Below is a small trained network, with its code and all its weights. Each question gives an input and a target symbol and asks what happens when units are switched off, that is, made to give their printed mean instead of their output.

import numpy as np


def w(rows, s, z=0):
    codes = np.array(rows[::2]) - 128.0
    scale = np.full(codes.shape[1], s)
    scale[-1] = z or s
    return codes * scale


def f(y):
    return np.maximum(y, 0)


def softmax(a):
    e = np.exp(a - a.max(-1, keepdims=True))
    return e / e.sum(-1, keepdims=True)


def log_softmax(a):
    a = a - a.max(-1, keepdims=True)
    return a - np.log(np.exp(a).sum(-1, keepdims=True))


def net(x, mask):
    ids = ['γζθλμπστψω'.index(c) for c in x.split()]
    T = len(ids)
    res = E[ids] + P[:T]
    u = 0
    for l in range(3):
        q, k, v = (res @ M[l].T for M in (Q, K, V))
        z = softmax(np.where(np.tri(T) > 0, q @ k.T / 3**0.5, -1e9)) @ v
        res = res + np.where(mask[u], z, O[l][:, -1]) @ O[l][:, :-1]
        u += 1
        y = f(res @ A[l][:, :-1].T + A[l][:, -1])
        res = res + np.where(mask[u : u + 4], y, B[l][:, -1]) @ B[l][:, :-1]
        u += 4
    return log_softmax(res[-1] @ U[:, :-1].T + U[:, -1])


Q, K, V, O, A, B = {}, {}, {}, {}, {}, {}
E = w([
[151,117,176,128,204,140,145,58,93,133,143],'γ',
[100,87,128,71,50,161,94,100,38,44,63],'ζ',
[112,183,107,130,122,76,169,99,121,122,95],'θ',
[83,161,152,101,144,102,118,122,113,46,47],'λ',
[138,150,118,112,216,105,212,47,93,165,149],'μ',
[77,167,116,105,126,113,42,113,99,93,95],'π',
[133,96,187,143,152,108,6,150,138,103,64],'σ',
[130,89,157,108,130,100,42,125,160,135,101],'τ',
[132,24,203,22,149,122,33,64,141,67,177],'ψ',
[117,73,107,37,160,133,112,90,60,139,107],'ω',
],0.021)
P = w([
[87,115,194,153,158,155,184,91,197,186,102],'0',
[199,139,144,97,161,235,152,162,91,72,146],'1',
[143,72,132,75,111,77,103,78,114,108,133],'2',
[204,139,162,56,105,128,141,248,81,124,189],'3',
[116,82,151,92,163,75,58,81,92,64,114],'4',
[48,115,160,82,110,172,109,208,94,153,189],'5',
[135,88,134,82,134,78,89,58,85,80,130],'6',
[107,209,180,82,64,187,159,84,104,128,117],'7',
[134,95,106,94,95,80,68,74,95,94,107],'8',
],0.015)
Q[0] = w([
[49,90,158,137,156,137,134,167,110,130,101],'0.h0',
[114,114,67,71,124,2,77,92,150,92,94],'0.h0',
[132,196,205,95,151,237,147,228,181,126,160],'0.h0',
],0.0066)
K[0] = w([
[92,156,90,115,58,187,147,156,180,151,192],'0.h0',
[72,95,178,131,105,182,167,128,194,166,63],'0.h0',
[175,198,98,62,187,136,70,254,57,153,191],'0.h0',
],0.0061)
V[0] = w([
[46,178,169,68,153,120,129,109,246,244,23],'0.h0',
[125,50,66,141,79,106,164,193,111,130,158],'0.h0',
[65,145,49,154,103,182,68,3,193,158,162],'0.h0',
],0.006)
O[0] = w([
[180,83,126,210,128,142,153,106,25,197,132,255],'0.h0',
[122,61,101,188,170,63,158,167,181,254,194,35],'0.h0',
[134,102,67,178,113,49,99,80,147,107,194,105],'0.h0',
],0.0099,0.0086)
A[0] = w([
[114,245,42,116,46,131,69,121,2,101,80,191],'0.n0',
[70,69,39,53,61,104,210,137,85,94,106,96],'0.n1',
[196,120,4,82,220,210,98,157,103,62,51,134],'0.n2',
[133,216,153,26,47,117,116,170,62,161,194,254],'0.n3',
],0.0046,0.0032)
B[0] = w([
[124,98,252,142,121,80,125,111,205,104,130,249],'0.n0',
[64,155,85,110,164,162,48,140,100,121,180,158],'0.n1',
[246,153,89,113,122,81,138,90,160,130,164,193],'0.n2',
[139,120,123,197,142,167,197,209,107,178,127,201],'0.n3',
],0.011,0.013)
Q[1] = w([
[220,120,83,147,124,93,144,108,132,57,106],'1.h0',
[153,204,124,129,98,216,117,54,204,171,82],'1.h0',
[71,144,155,80,104,132,86,2,83,109,103],'1.h0',
],0.0082)
K[1] = w([
[152,130,171,141,120,147,98,4,118,144,116],'1.h0',
[22,137,131,89,176,123,99,142,110,105,134],'1.h0',
[36,107,127,154,115,177,118,124,110,169,120],'1.h0',
],0.011)
V[1] = w([
[134,104,148,1,186,247,148,107,40,113,138],'1.h0',
[100,151,238,123,147,164,147,135,184,51,26],'1.h0',
[90,221,61,181,156,191,238,60,115,88,97],'1.h0',
],0.0066)
O[1] = w([
[127,108,124,139,157,75,132,202,192,9,86,254],'1.h0',
[63,233,131,80,155,109,111,127,195,118,107,240],'1.h0',
[94,178,138,233,202,154,122,80,89,192,200,120],'1.h0',
],0.014,0.012)
A[1] = w([
[180,151,117,51,1,181,171,155,164,153,138,94],'1.n0',
[206,35,128,158,117,28,131,118,183,103,85,99],'1.n1',
[130,103,97,194,120,74,96,85,28,136,107,2],'1.n2',
[135,146,91,126,103,182,161,191,195,88,114,112],'1.n3',
],0.007,0.0017)
B[1] = w([
[173,205,133,148,82,156,99,160,76,138,124,165],'1.n0',
[123,131,115,75,129,169,149,89,62,113,172,250],'1.n1',
[83,247,114,121,164,163,118,42,128,141,128,178],'1.n2',
[126,79,44,155,140,74,154,151,134,151,162,218],'1.n3',
],0.011,0.024)
Q[2] = w([
[255,172,102,140,140,71,92,39,159,85,161],'2.h0',
[105,129,126,65,78,174,198,29,151,78,20],'2.h0',
[173,162,133,169,165,71,71,97,66,102,126],'2.h0',
],0.0062)
K[2] = w([
[113,109,186,131,117,219,124,63,94,121,33],'2.h0',
[2,44,95,118,116,105,65,164,76,166,58],'2.h0',
[106,132,38,151,102,95,245,7,161,107,7],'2.h0',
],0.0044)
V[2] = w([
[35,84,56,200,13,75,94,79,129,153,144],'2.h0',
[95,154,234,165,17,163,208,158,164,60,188],'2.h0',
[148,64,130,154,150,133,15,136,108,136,2],'2.h0',
],0.0052)
O[2] = w([
[122,103,115,110,98,101,122,162,175,208,195,7],'2.h0',
[214,117,165,68,134,177,99,91,222,212,115,106],'2.h0',
[105,144,100,210,134,4,92,123,68,167,140,43],'2.h0',
],0.012,0.014)
A[2] = w([
[179,120,188,132,116,142,181,249,101,133,255,254],'2.n0',
[114,29,107,217,89,145,202,83,14,68,214,25],'2.n1',
[155,84,135,97,136,160,187,222,168,88,150,125],'2.n2',
[236,85,59,129,117,143,177,218,192,23,121,47],'2.n3',
],0.0057,0.0051)
B[2] = w([
[39,47,196,71,172,81,153,149,113,123,23,161],'2.n0',
[192,167,70,106,122,86,41,101,229,123,64,215],'2.n1',
[192,85,125,151,150,112,2,23,30,191,135,210],'2.n2',
[121,202,122,150,167,135,133,72,131,150,195,254],'2.n3',
],0.0092,0.029)
U = w([
[125,74,154,156,179,193,143,149,138,40,87,187],'γ',
[7,148,32,35,176,176,107,189,238,81,137,244],'ζ',
[155,220,134,90,76,246,117,154,141,126,172,165],'θ',
[103,93,148,35,171,227,146,124,178,122,7,81],'λ',
[109,165,58,190,131,202,89,148,214,53,193,101],'μ',
[136,144,162,96,148,82,50,120,215,219,178,57],'π',
[97,146,138,76,147,132,145,176,40,125,21,253],'σ',
[153,113,88,169,109,124,80,64,160,163,53,65],'τ',
[135,137,89,62,135,181,164,137,141,64,200,50],'ψ',
[125,195,3,118,118,198,101,237,148,24,87,121],'ω',
],0.0047,0.0032)

Each question gives the input, a string of symbols that net reads in full, and the target symbol t.
The units are the heads (3 rows each of Q, K, V and O) and the neurons (one row each of A and B). Each row of codes is followed by its name. A weight is (code - 128) times the scale printed after its matrix; where a second scale follows, it is the last column's (O, A, B and U).
mask holds one flag per unit, layer by layer, with each layer's heads first. A switched-off unit (its flag False) gives its mean, the last column of its rows in O or B, instead of its output. The means were averaged over made-up inputs and are rounded, as every weight is.
A unit's drop is (log p(t) with every unit on - log p(t) with that unit switched off) / (log p(t) with every unit on - log p(t) with every unit switched off).
The circuit of an input: a set's keep is (log p(t) with only the set's units on - log p(t) with every unit switched off) / (log p(t) with every unit on - log p(t) with every unit switched off). Starting from the 12 units with the biggest drops (on a tie, the unit counted first), units are removed one at a time, each time the one whose removal leaves the highest keep (on an exact tie, the one counted first), for as long as the keep stays at least 0.8.
circuit, biggest first: the units of the circuit, biggest drop first
top k neurons: the k neurons with the biggest drops, biggest first
k most important neurons of layer l: the k neurons of layer l with the biggest drops, biggest first
input σ ζ λ π γ τ τ τ π, target σ: top 3 neurons -> (2.n1; 2.n3; 0.n0)
input ψ τ π τ θ σ μ ζ, target ω: top 2 neurons -> (0.n1; 1.n0)
input λ ω π, target λ: top 2 neurons -> (1.n3; 2.n3)
input τ τ σ λ π θ, target ζ: circuit, biggest first -> (1.h0; 0.h0)
input θ μ ζ, target θ: circuit, biggest first -> (1.h0; 0.h0; 2.h0)
input π τ ζ ψ λ, target π: circuit, biggest first -> (2.h0; 0.h0; 0.n0)
input θ λ ψ, target θ: circuit, biggest first -> (1.h0; 2.h0)
input σ λ ω τ, target ζ: circuit, biggest first -> (1.h0; 0.h0)
input μ γ σ ω ζ, target μ: circuit, biggest first -> (1.h0; 0.n0; 2.n1; 2.h0)
input ω τ τ τ ω ω λ, target ω: top neuron -> (2.n1)
input μ γ μ ω ω π τ, target μ: top 2 neurons -> (0.n0; 1.n2)
input μ σ ω τ τ τ τ τ, target σ: 2 most important neurons of layer 2 -> (2.n0; 2.n1)
input τ ζ θ τ ζ τ ω, target τ: top 2 neurons -> (0.n0; 2.n1)
input ψ ψ λ, target ψ: top 2 neurons -> (1.n1; 0.n0)
input τ μ θ τ μ σ τ ζ π, target τ: circuit, biggest first -> (0.h0; 1.h0)
input λ γ τ, target λ: circuit, biggest first -> (2.h0; 1.h0)
input σ μ θ σ θ ψ τ λ, target ψ: circuit, biggest first -> (1.h0; 2.n3; 1.n1; 0.n0)
input π λ τ τ, target ζ: 2 most important neurons of layer 1 -> (1.n1; 1.n3)
input ω ω π ω ζ μ, target τ: top 2 neurons -> (2.n2; 2.n1)
input λ ω λ ψ, target τ: circuit, biggest first -> (2.n2; 1.h0; 0.n3)
input θ θ λ π λ τ, target θ: circuit, biggest first -> (1.h0; 1.n0; 0.n0; 0.n3)
input ψ γ γ ζ τ λ ζ τ π, target ψ: circuit, biggest first -> (1.n1; 1.h0; 0.n0; 0.h0)
input σ ψ π, target σ: 2 most important neurons of layer 2 -> (2.n1; 2.n3)
input τ ψ λ ζ σ θ ψ τ λ, target τ: 2 most important neurons of layer 0 -> (0.n0; 0.n2)
input τ μ ζ, target τ: circuit, biggest first -> (0.h0; 2.n1)
